Here is a tiny trained network, its code and every weight. The questions are about switching its units off for an input and a class, where a switched-off unit gives its printed mean instead of its output.

import numpy as np


def w(rows, s, z=0):
    codes = np.array(rows[::2]) - 128.0
    scale = np.full(codes.shape[1], s)
    scale[-1] = z or s
    return codes * scale


def norm(h):
    return h / np.sqrt((h * h).mean(-1, keepdims=True) + 1e-5)


def f(y):
    return y / 2 * (1 + np.tanh(0.7978845608 * (y + 0.044715 * y**3)))


def log_softmax(a):
    a = a - a.max(-1, keepdims=True)
    return a - np.log(np.exp(a).sum(-1, keepdims=True))


def net(x, mask):
    res = np.array(x, float).reshape(1, 4) / 4 @ E
    u = 0
    for l in range(2):
        y = f(norm(res) @ A[l][:, :-1].T + A[l][:, -1])
        res = res + np.where(mask[u : u + 8], y, B[l][:, -1]) @ B[l][:, :-1]
        u += 8
    return log_softmax(norm(res)[-1] @ U[:, :-1].T + U[:, -1])


A, B = {}, {}
E = w([
[66,154,149,123,134,94,115,90,152,123,97],'x0',
[144,153,61,151,146,142,159,77,238,4,65],'x1',
[90,173,98,136,118,130,127,222,204,108,172],'x2',
[146,138,254,167,108,98,83,143,117,134,189],'x3',
],0.0086)
A[0] = w([
[103,103,143,120,181,119,129,81,44,244,85,167],'L0N1',
[124,133,25,165,190,84,185,99,126,103,130,95],'L0N2',
[170,103,179,247,154,71,183,127,211,54,150,2],'L0N3',
[203,111,51,71,218,158,1,163,188,168,141,57],'L0N4',
[153,184,105,132,70,133,162,106,196,84,183,134],'L0N5',
[142,162,168,120,179,112,75,178,130,164,142,65],'L0N6',
[96,159,136,201,137,131,114,239,193,116,144,142],'L0N7',
[18,118,39,95,134,108,211,208,131,101,184,44],'L0N8',
],0.0062,0.0021)
B[0] = w([
[121,113,52,158,222,147,142,220,193,157,65,253],'L0N1',
[62,129,63,97,184,35,137,171,56,198,194,205],'L0N2',
[125,129,92,166,136,252,44,151,168,218,55,210],'L0N3',
[117,100,151,134,150,121,99,155,117,117,56,156],'L0N4',
[69,174,212,84,227,235,122,168,2,100,165,209],'L0N5',
[169,215,158,67,103,65,108,87,43,123,95,170],'L0N6',
[116,182,128,113,112,71,159,153,55,122,138,247],'L0N7',
[229,118,160,254,162,58,151,145,140,199,102,219],'L0N8',
],0.0076,0.005)
A[1] = w([
[153,12,143,100,100,138,24,90,110,164,92,131],'L1N1',
[136,51,92,118,64,210,85,97,171,206,93,148],'L1N2',
[204,83,112,161,102,34,138,150,143,155,94,74],'L1N3',
[116,158,105,49,173,81,168,145,55,146,169,191],'L1N4',
[170,92,160,149,88,99,250,122,157,185,127,90],'L1N5',
[176,110,135,148,134,34,123,94,131,215,111,10],'L1N6',
[137,64,85,77,179,204,204,2,99,109,109,255],'L1N7',
[172,66,179,127,84,198,35,32,145,90,97,41],'L1N8',
],0.0074,0.002)
B[1] = w([
[83,181,88,181,148,146,143,137,120,141,80,181],'L1N1',
[76,82,51,201,105,105,227,53,91,88,97,173],'L1N2',
[139,215,168,132,185,192,82,141,136,98,82,187],'L1N3',
[65,80,90,85,89,117,166,69,195,42,181,254],'L1N4',
[119,238,208,122,160,168,61,102,226,172,132,147],'L1N5',
[177,153,219,156,164,145,91,128,223,126,113,195],'L1N6',
[134,76,163,80,41,93,95,91,97,84,205,228],'L1N7',
[72,158,53,169,193,120,254,103,126,120,30,164],'L1N8',
],0.0094,0.0061)
U = w([
[84,95,10,189,177,134,210,106,116,121,89,179],'0',
[150,177,172,182,164,165,91,170,141,176,104,5],'1',
[126,84,137,94,46,53,122,85,104,97,215,244],'2',
],0.014,0.0012)

Each question gives the input, the list of numbers given to net, and the class t.
The units are the neurons (one row each of A and B). Each row of codes is followed by its name. A weight is (code - 128) times the scale printed after its matrix; where a second scale follows, it is the last column's (A, B and U).
mask holds one flag per neuron, layer by layer. A switched-off neuron (its flag False) gives its mean, the last column of its row in B, instead of its output. The means were averaged over made-up inputs and are rounded, as every weight is.
A unit's drop is (log p(t) with every unit on - log p(t) with that unit switched off) / (log p(t) with every unit on - log p(t) with every unit switched off).
The circuit of an input: a set's keep is (log p(t) with only the set's units on - log p(t) with every unit switched off) / (log p(t) with every unit on - log p(t) with every unit switched off). Starting from the 12 units with the biggest drops (on a tie, the unit counted first), units are removed one at a time, each time the one whose removal leaves the highest keep (on an exact tie, the one counted first), for as long as the keep stays at least 0.8.
circuit, biggest first: the units of the circuit, biggest drop first
k most important neurons: the k neurons with the biggest drops, biggest first
k most important neurons of layer l: the k neurons of layer l with the biggest drops, biggest first
drop of u: that unit's drop, to one decimal
input [1,6,-5,-4], class 2: circuit, biggest first : L1N7
input [-4,0,7,-8], class 1: circuit, biggest first : L0N8; L1N3; L1N5
input [8,0,6,6], class 2: 4 most important neurons of layer 0 : L0N7; L0N1; L0N6; L0N8
input [-8,5,-8,0], class 2: 3 most important neurons : L1N7; L0N2; L0N3
input [-8,-3,1,-2], class 1: circuit, biggest first : L0N5; L1N5; L1N3
input [-4,-4,-2,0], class 0: 2 most important neurons : L0N8; L1N2
input [1,6,3,2], class 1: 2 most important neurons : L0N3; L0N5
input [6,-1,1,0], class 1: 3 most important neurons of layer 0 : L0N5; L0N2; L0N7
input [-4,-8,2,5], class 2: 2 most important neurons : L0N8; L0N3
input [-3,-3,4,1], class 2: 2 most important neurons : L1N4; L0N7
input [-1,-1,8,3], class 2: 3 most important neurons : L0N7; L0N1; L1N4
input [-8,2,-6,0], class 2: 2 most important neurons : L1N7; L0N3
input [6,7,8,3], class 1: 2 most important neurons : L0N3; L1N4
input [3,-2,7,-2], class 1: most important neuron : L0N8
input [-1,-1,5,-8], class 1: drop of L0N8 : 1.3
input [6,-1,1,-5], class 1: drop of L0N8 : 1.2
input [-8,-1,6,-3], class 1: drop of L0N8 : 2.3
input [6,-4,4,-5], class 1: drop of L0N8 : 1.3
